grid =
[[ 293  249 -129  108  -41  454  799 -538  -52  -77  289  622]
 [ -39  233  406  274  657  -98  246 -470  177 -223 -331 -245]
 [  82  643  306  -35 -228  744  314  682  586 -167 -204  117]
 [ 464   47  215  681  174  134 -104  400 -218  765  229 -519]
 [ 260 -338  -92  169  778 -232  -82  419  262  -45 -366 -142]
 [ 695  -60  760 -234  112  129 -171  371   91  872  181  104]
 [-316  -71  416    0  625 -103   -9  683  727  599  380  243]
 [ 311    5  573  505 -278  198 -447  440  149  430  807  332]
 [ 112  -53  597 -381  796 -381 -199  145   43  221   -4  122]]
Indices start at 0.
(0, 0): 293
(7, 4): -278
(3, 4): 174
(6, 1): -71
(1, 8): 177
(6, 3): 0
(3, 7): 400
(5, 9): 872
(7, 11): 332
(0, 10): 289
(2, 0): 82
(3, 11): -519
(8, 4): 796
(7, 3): 505
(4, 9): -45
(1, 10): -331
(4, 7): 419
(6, 8): 727
(4, 10): -366
(7, 8): 149
(6, 2): 416
(1, 5): -98
(8, 9): 221
(8, 11): 122
(0, 3): 108
(1, 3): 274
(7, 5): 198
(3, 9): 765
(8, 1): -53
(0, 1): 249
(8, 7): 145
(4, 6): -82
(5, 1): -60
(4, 0): 260
(0, 7): -538
(6, 6): -9

arr =
array([[163, 163,  62, 180, 104, 167, 167, 181,  77, 116],
       [154, 148,  73, 162, 119, 146, 150, 168,  99, 132],
       [202, 111, 149, 107,  81, 182, 192, 186, 189,  78],
       [151, 139,  91, 157, 122, 149, 149, 162, 109, 132],
       [108, 124, 162, 133, 173, 129,  98,  97, 145, 157],
       [152, 147,  75, 163, 124, 144, 147, 166,  98, 134],
       [ 95, 123, 168, 127, 179, 128,  93,  86, 149, 157],
       [149, 149,  83, 157, 124, 146, 150, 165, 104, 133],
       [ 99, 121, 168, 124, 179, 133,  97,  90, 148, 158],
       [149, 149, 133, 134, 137, 135, 136, 137, 141, 128],
       [ 98, 127, 161, 137, 182, 122,  98,  89, 142, 165],
       [100, 199, 103, 184, 183,  79,  91, 103,  89, 190]])
arr[0,0] => 163
arr[:, -9] => [163, 148, 111, 139, 124, 147, 123, 149, 121, 149, 127, 199]
arr[8,-5] => 133
arr[-6,5] => 128
arr[-1,-2] => 89
arr[9,3] => 134
arr[:, -8] => [62, 73, 149, 91, 162, 75, 168, 83, 168, 133, 161, 103]
arr[10,-2] => 142
arr[:, 5] => [167, 146, 182, 149, 129, 144, 128, 146, 133, 135, 122, 79]
arr[1,-4] => 150
arr[1,0] => 154
arr[-4,-10] => 99
arr[4,-5] => 129
arr[-9] => [151, 139, 91, 157, 122, 149, 149, 162, 109, 132]
arr[0,4] => 104
arr[-5,6] => 150
arr[10] => [98, 127, 161, 137, 182, 122, 98, 89, 142, 165]
arr[-7,2] => 75
arr[0,-9] => 163
arr[8] => [99, 121, 168, 124, 179, 133, 97, 90, 148, 158]
arr[:, -7] => [180, 162, 107, 157, 133, 163, 127, 157, 124, 134, 137, 184]
arr[-4,-9] => 121
arr[-4,8] => 148
arr[5] => [152, 147, 75, 163, 124, 144, 147, 166, 98, 134]
arr[7,-3] => 165
arr[-6,8] => 149
arr[:, -6] => [104, 119, 81, 122, 173, 124, 179, 124, 179, 137, 182, 183]
arr[-12,-3] => 181
arr[-5,5] => 146
arr[6] => [95, 123, 168, 127, 179, 128, 93, 86, 149, 157]
arr[:, -2] => [77, 99, 189, 109, 145, 98, 149, 104, 148, 141, 142, 89]
arr[-2,-9] => 127
arr[-8,-1] => 157
arr[4,-4] => 98
arr[1,7] => 168
arr[-11,-6] => 119
